Small tables with named rows and columns. After each table, cells are looked up by row and column.

Table Fopo
|  | Dadiv | Revose | Mus |
|---|---|---|---|
| Zogo | 0.2 | 0.5 | 0.4 |
| Kot | 0.0 | 0.6 | 0.1 |
| Difomoz | 0.3 | 0.6 | 0.5 |
| Sorukaz | 0.4 | 0.5 | 0.3 |
| Logigi | 0.5 | 0.6 | 0.2 |
| Legatet | 0.5 | 0.4 | 0.4 |
| Lemab | 0.4 | 0.7 | 0.8 |
| Kurizi | 0.5 | 0.5 | 0.3 |
| Fid | 0.3 | 0.4 | 0.4 |
| Miveb | 0.5 | 0.5 | 0.3 |
| Mas | 0.5 | 0.7 | 0.6 |
| Lon | 0.3 | 0.6 | 0.3 |
| Mumip | 0.4 | 0.4 | 0.2 |
| Fitu | 0.5 | 0.6 | 0.6 |

Mus of Kurizi: 0.3
Revose of Zogo: 0.5
Revose of Fid: 0.4
Dadiv of Kot: 0.0
Mus of Kot: 0.1
Dadiv of Lemab: 0.4
Revose of Lemab: 0.7
Dadiv of Legatet: 0.5
Dadiv of Mumip: 0.4
Dadiv of Miveb: 0.5
Revose of Logigi: 0.6
Dadiv of Sorukaz: 0.4
Revose of Difomoz: 0.6
Revose of Miveb: 0.5
Dadiv of Logigi: 0.5
Dadiv of Kurizi: 0.5

Veve
|  | Rivufo | Kogod |
|---|---|---|
| Zesup | 0.75 | 0.74 |
| Tudamul | 0.83 | 0.13 |
| Vofanet | 0.87 | 0.49 |

What is the Rivufo of Zesup in Veve?
0.75
What is the Rivufo of Tudamul in Veve?
0.83
What is the Rivufo of Vofanet in Veve?
0.87
What is the Kogod of Vofanet in Veve?
0.49
What is the Kogod of Zesup in Veve?
0.74
What is the Kogod of Tudamul in Veve?
0.13

Gevi =
|  | Dufo | Tivipim | Zerizoz | Gib |
|---|---|---|---|---|
| Sopuv | 7839 | 7973 | 7950 | 7589 |
| Vuf | 7375 | 845 | 2414 | 668 |
| Gomuvo | 754 | 1392 | 780 | 7619 |
| Mog | 7767 | 1101 | 3037 | 923 |
| Dotap | 8019 | 888 | 3359 | 744 |
| Fuda | 7753 | 1004 | 3492 | 823 |

Tivipim of Gomuvo: 1392
Gib of Mog: 923
Zerizoz of Fuda: 3492
Tivipim of Dotap: 888
Dufo of Fuda: 7753
Zerizoz of Gomuvo: 780
Zerizoz of Dotap: 3359
Dufo of Sopuv: 7839
Zerizoz of Mog: 3037
Gib of Vuf: 668
Gib of Sopuv: 7589
Gib of Fuda: 823
Which row has the largest Dufo? Dotap

Pon:
fields: Gafazup, Renol, Mugema, Rusa, Fero, Tis
Takozos: [175, 100, 171, 159, 185, 163]
Gis: [132, 96, 156, 141, 132, 169]
Mev: [59, 108, 137, 141, 81, 188]
Puso: [174, 142, 154, 151, 192, 151]
Kuv: [76, 111, 104, 149, 113, 143]
Rovera: [201, 137, 146, 152, 166, 149]
Vem: [137, 155, 129, 181, 146, 154]
Gizabef: [195, 134, 143, 154, 184, 143]
Dopu: [65, 123, 138, 149, 82, 192]
Povod: [177, 138, 139, 158, 171, 140]
Namaza: [109, 130, 111, 174, 121, 152]
Vikinaf: [205, 148, 145, 177, 210, 144]

What is the Mugema of Rovera in Pon?
146
What is the Rusa of Gizabef in Pon?
154
What is the Fero of Kuv in Pon?
113
What is the Renol of Povod in Pon?
138
What is the Gafazup of Kuv in Pon?
76
What is the Renol of Dopu in Pon?
123
What is the Renol of Rovera in Pon?
137
What is the Rusa of Kuv in Pon?
149
What is the Tis of Vem in Pon?
154
What is the Fero of Puso in Pon?
192
What is the Gafazup of Vikinaf in Pon?
205
What is the Renol of Takozos in Pon?
100
What is the Mugema of Kuv in Pon?
104
What is the Fero of Namaza in Pon?
121
What is the Tis of Gis in Pon?
169
What is the Tis of Puso in Pon?
151
What is the Rusa of Gis in Pon?
141
What is the Fero of Gis in Pon?
132
What is the Gafazup of Povod in Pon?
177
What is the Tis of Namaza in Pon?
152

Sal:
,Zutu,Fupodel,Nule,Dotu,Fuza,Fomapo,Bobal,Movamev
Fibam,40.344,63.559,44.142,37.216,42.189,79.864,64.706,75.716
Zonite,87.569,84.246,74.450,65.002,51.965,64.043,72.974,57.064
Vegeke,17.923,89.561,80.944,27.644,60.543,49.509,79.725,87.365
Lek,21.690,80.601,74.216,37.311,51.629,49.456,73.937,84.093
Lefirof,54.175,65.992,40.456,54.176,38.535,82.545,62.900,65.300
Fepezi,64.311,84.425,79.006,57.220,60.033,55.503,75.849,71.824
Vikog,17.147,85.802,79.614,44.084,50.662,48.400,73.306,75.516
Ruk,39.108,51.067,64.544,95.923,39.184,78.793,59.761,43.468
Veviza,79.473,74.320,73.812,65.701,53.786,61.000,73.261,61.414
Bul,32.704,52.616,66.581,93.971,42.759,72.797,56.720,49.163

What is the Nule of Fepezi in Sal? 79.006
What is the Movamev of Ruk in Sal? 43.468
What is the Fupodel of Fepezi in Sal? 84.425
What is the Nule of Ruk in Sal? 64.544
What is the Fuza of Zonite in Sal? 51.965
What is the Bobal of Bul in Sal? 56.720
What is the Bobal of Ruk in Sal? 59.761
What is the Nule of Zonite in Sal? 74.450
What is the Dotu of Vegeke in Sal? 27.644
What is the Zutu of Bul in Sal? 32.704
What is the Dotu of Fepezi in Sal? 57.220
What is the Fupodel of Ruk in Sal? 51.067
What is the Nule of Vikog in Sal? 79.614

